[128 = 0]

q261_q360: [125 126 158 117 97 125 131 123 153 124 91 136 129 112 129 108 126 126 141 141 124 145 117 128 126 120 111 141 122 135 97 130 132 150 134 135]
q357_q43: [116 125 172 114 137 119 114 124 131 125 134 147 152 115 135 119 143 137 122 124 142 121 154 122 149 119 120 96 121 134 119 153 145 129 157 134]
q734_q288: [122 144 131 110 121 135 137 156 153 102 126 116 158 151 99 120 131 153 125 123 146 104 118 121 144 125 135 121 95 107 117 101 162 146 121 146]
q93_q130: [126 132 116 135 144 136 116 126 133 113 138 115 122 126 113 127 127 135 126 119 120 144 137 131 123 119 134 129 137 137 123 122 123 118 131 114]
q261_q360: [142 131 146 144 125 134 143 124 119 102 164 124 134 139 141 118 144 105 136 129 126 126 141 127 127 130 112 155 143 121 145 143 109 139 114 100]
q711_q867: [125 103 132 126 114 126 158 94 115 118 110 130 111 137 128 130 129 132 110 114 88 137 149 95 150 125 117 105 135 139 145 124 125 109 124 150]
[154 128 133 127 133 108 103 106 121 123 128 109 134 141 105 135 117 118 110 129 120 132 136 131 152 113 114 114 142 119 136 135 107 114 127 117] : q261_q360
[129 138 165 116 113 148 112 118 128 121 124 141 122 142 108 90 121 136 129 146 131 133 135 134 125 139 96 144 127 112 88 152 126 142 140 128] : q261_q360
q874_q962: [125 108 172 124 109 120 164 112 117 122 165 96 145 155 143 136 143 104 142 108 143 137 113 129 143 145 113 119 120 142 130 118 107 128 120 135]
q734_q288: [114 130 125 125 140 144 134 166 174 145 115 121 210 176 78 87 107 159 127 116 143 92 125 120 174 117 130 127 87 86 141 73 183 161 128 137]
[142 144 153 140 129 157 102 106 136 124 108 154 132 128 113 114 115 137 127 114 134 123 123 114 136 140 129 118 121 120 111 127 120 140 154 123] : q261_q360
q711_q867: [137 125 126 119 135 128 112 108 120 130 117 135 126 92 139 124 152 131 111 111 149 139 114 141 151 124 105 106 128 141 130 107 121 121 137 135]
[134 122 129 110 123 119 118 113 103 137 135 123 74 94 158 143 152 103 125 129 115 137 125 126 98 117 130 141 155 165 121 171 96 113 138 117] : q734_q288
[138 129 108 130 131 119 146 120 142 133 116 131 110 134 132 136 113 120 108 130 126 121 111 144 128 116 134 136 149 108 124 136 131 116 134 111] : q357_q43
q578_q530: [131 121 122 106 150 114 139 144 119 77 117 113 126 142 125 105 140 100 105 126 100 125 120 129 139 120 83 136 152 159 102 120 109 100 129 89]
q57_q684: [131 130 109 98 135 102 137 106 133 130 151 107 123 113 116 134 90 142 152 118 158 118 171 136 99 158 121 144 92 105 164 161 82 121 97 155]
[131 118 129 140 147 122 149 111 123 138 114 140 111 110 160 119 114 128 149 136 126 107 139 129 156 117 112 124 112 103 129 130 127 158 136 143] : q93_q130
[130 143 103 101 154 136 132 121 131 131 114 132 116 125 148 118 122 113 134 131 131 107 126 128 123 142 107 127 152 124 125 107 115 113 123 94] : q357_q43
q874_q962: [113 88 162 109 112 112 138 73 135 151 134 112 80 135 167 146 140 177 112 124 190 96 183 135 129 139 148 79 104 100 50 122 93 136 142 138]
[123 116 152 98 141 121 141 144 138 125 126 131 114 160 119 129 109 124 143 122 124 115 152 114 113 141 126 131 141 138 120 112 148 146 132 121] : q57_q684
[101 144 116 133 156 123 119 135 127 140 124 122 133 130 120 123 146 119 117 110 117 125 152 141 126 121 129 118 100 124 122 133 140 126 147 101] : q57_q684
[109 111 75 111 146 166 107 145 152 134 98 111 143 123 99 86 132 146 164 122 112 152 113 144 132 141 110 131 131 115 122 157 149 154 90 130] : q874_q962
[89 128 110 119 134 127 91 136 122 122 134 121 140 143 81 132 128 129 132 118 129 164 124 112 89 123 155 128 146 155 115 123 136 89 114 110] : q93_q130
q57_q684: [140 129 122 92 86 129 147 115 121 121 154 129 153 132 115 126 109 138 151 137 147 122 134 100 122 138 122 144 126 127 127 122 122 97 123 143]
[116 126 122 146 133 144 160 117 121 111 79 118 107 132 129 137 109 105 140 139 94 130 129 125 107 151 143 119 146 105 144 129 117 107 86 119] : q711_q867
[151 137 165 120 95 126 156 116 105 143 131 94 132 149 132 155 105 94 115 115 151 113 135 117 116 126 118 148 138 139 125 152 150 128 136 109] : q874_q962
[97 125 114 107 115 112 129 129 166 169 77 137 96 112 114 130 134 142 145 122 118 137 95 120 132 117 139 146 112 137 117 117 149 113 129 130] : q261_q360
q578_q530: [186 101 121 177 121 116 105 109 150 160 183 112 115 113 125 172 127 120 139 120 70 93 148 144 135 155 154 111 106 138 115 138 139 151 130 144]
[130 167 145 150 133 161 131 147 122 113 116 106 130 146 137 108 99 116 125 155 146 126 133 140 79 158 177 139 153 127 132 146 143 163 104 127] : q711_q867
[143 125 124 118 133 140 110 159 118 109 148 137 139 106 157 97 110 145 155 138 132 174 130 136 146 108 138 147 125 137 128 135 118 109 138 110] : q578_q530
[145 129 113 160 130 128 113 120 125 139 139 132 115 101 140 128 130 145 130 127 132 139 114 148 140 142 124 124 119 125 139 139 114 125 124 148] : q57_q684
[120 118 127 164 123 101 143 125 134 150 103 122 147 127 118 134 137 122 115 115 123 101 114 105 110 143 144 125 133 118 135 139 138 142 97 145] : q578_q530
[136 133 128 140 136 124 132 118 140 136 128 122 125 106 130 123 139 127 113 129 121 141 126 115 122 96 120 127 90 128 126 135 151 130 133 141] : q578_q530
[113 119 90 118 143 102 131 140 138 130 106 140 123 132 120 124 142 138 101 122 147 113 117 107 126 125 131 137 135 118 126 139 129 131 118 119] : q578_q530
[137 145 148 132 103 143 127 127 128 123 137 144 123 129 142 143 105 139 129 153 165 109 150 122 110 110 117 123 137 132 111 115 145 128 142 122] : q874_q962
[129 106 110 111 141 130 123 93 97 142 124 140 78 108 150 123 141 104 131 142 101 128 130 126 109 114 138 130 140 154 129 160 99 108 128 107] : q734_q288
[100 123 110 146 125 131 142 164 143 148 117 122 122 111 128 135 126 136 136 129 128 126 134 99 125 154 144 123 124 134 127 118 133 107 124 122] : q261_q360

q678-q180: [127 131 129 136 125 126 137 152 129 124 110 139 99 105 116 120 128 152 130 132 107 127 107 118 109 102 155 119 129 141 141 127 128 134 128 106]
q394-q89: [174 89 161 123 121 104 144 108 138 119 103 115 103 111 101 130 140 114 112 97 101 101 120 137 127 141 116 134 111 130 151 121 116 151 128 128]
[135 100 142 137 104 132 111 89 108 127 193 121 180 87 152 133 125 119 145 131 157 151 105 110 144 125 102 126 123 143 86 115 120 120 134 156] : q678-q180
q455-q164: [138 110 84 113 152 155 147 76 155 171 139 136 142 142 131 127 135 128 114 139 134 135 117 122 128 118 121 177 114 168 126 157 132 115 131 133]
q632-q602: [138 102 131 151 125 150 141 120 135 146 105 123 133 106 142 145 126 110 120 158 145 99 134 113 125 129 127 129 120 136 147 152 103 112 143 123]
q332-q661: [134 138 130 114 151 137 132 122 110 120 122 131 127 117 114 158 123 117 132 120 123 122 129 119 118 140 148 111 136 135 151 131 136 135 136 139]
q899-q865: [123 125 105 119 126 130 130 124 124 133 118 139 134 130 141 125 106 130 133 113 135 118 134 133 123 117 125 121 114 117 128 129 128 138 122 137]
[134 130 134 123 123 146 120 124 146 134 127 131 132 153 121 131 118 132 128 116 126 156 124 94 90 123 144 107 139 126 138 110 132 129 123 119] : q678-q180
q729-q400: [130 138 131 124 137 130 132 127 123 131 121 117 140 127 137 131 134 129 128 127 125 138 146 131 112 133 132 132 132 132 122 133 123 123 126 144]
[143 133 126 133 119 129 131 144 121 132 115 130 104 114 114 124 125 125 116 136 121 105 131 143 134 130 130 143 124 135 129 134 137 134 123 106] : q678-q180
[105 113 102 118 125 125 120 113 104 89 144 163 114 137 115 117 148 134 138 140 150 104 112 144 101 114 118 160 94 118 132 91 115 136 107 152] : q729-q400
q899-q865: [129 139 142 129 139 123 124 127 126 120 128 117 119 129 123 135 149 123 126 136 120 131 129 128 137 139 131 137 142 138 135 147 126 133 129 125]
[120 139 156 129 103 116 117 147 119 112 126 132 117 114 136 131 130 131 129 119 123 135 132 137 127 130 123 104 141 96 111 113 131 155 138 127] : q455-q164
q273-q219: [141 139 120 127 110 128 132 128 128 132 142 122 133 131 120 119 149 118 132 140 132 124 142 127 128 159 132 140 114 101 123 135 131 109 138 139]
[136 145 127 114 117 128 125 132 121 131 128 115 126 136 120 132 126 107 119 135 122 116 135 133 123 132 117 128 122 126 137 131 142 132 125 126] : q678-q180
[122 112 128 142 102 136 121 143 145 144 133 148 109 106 123 135 105 162 157 160 97 137 104 118 114 84 137 110 122 126 117 139 124 144 113 105] : q678-q180
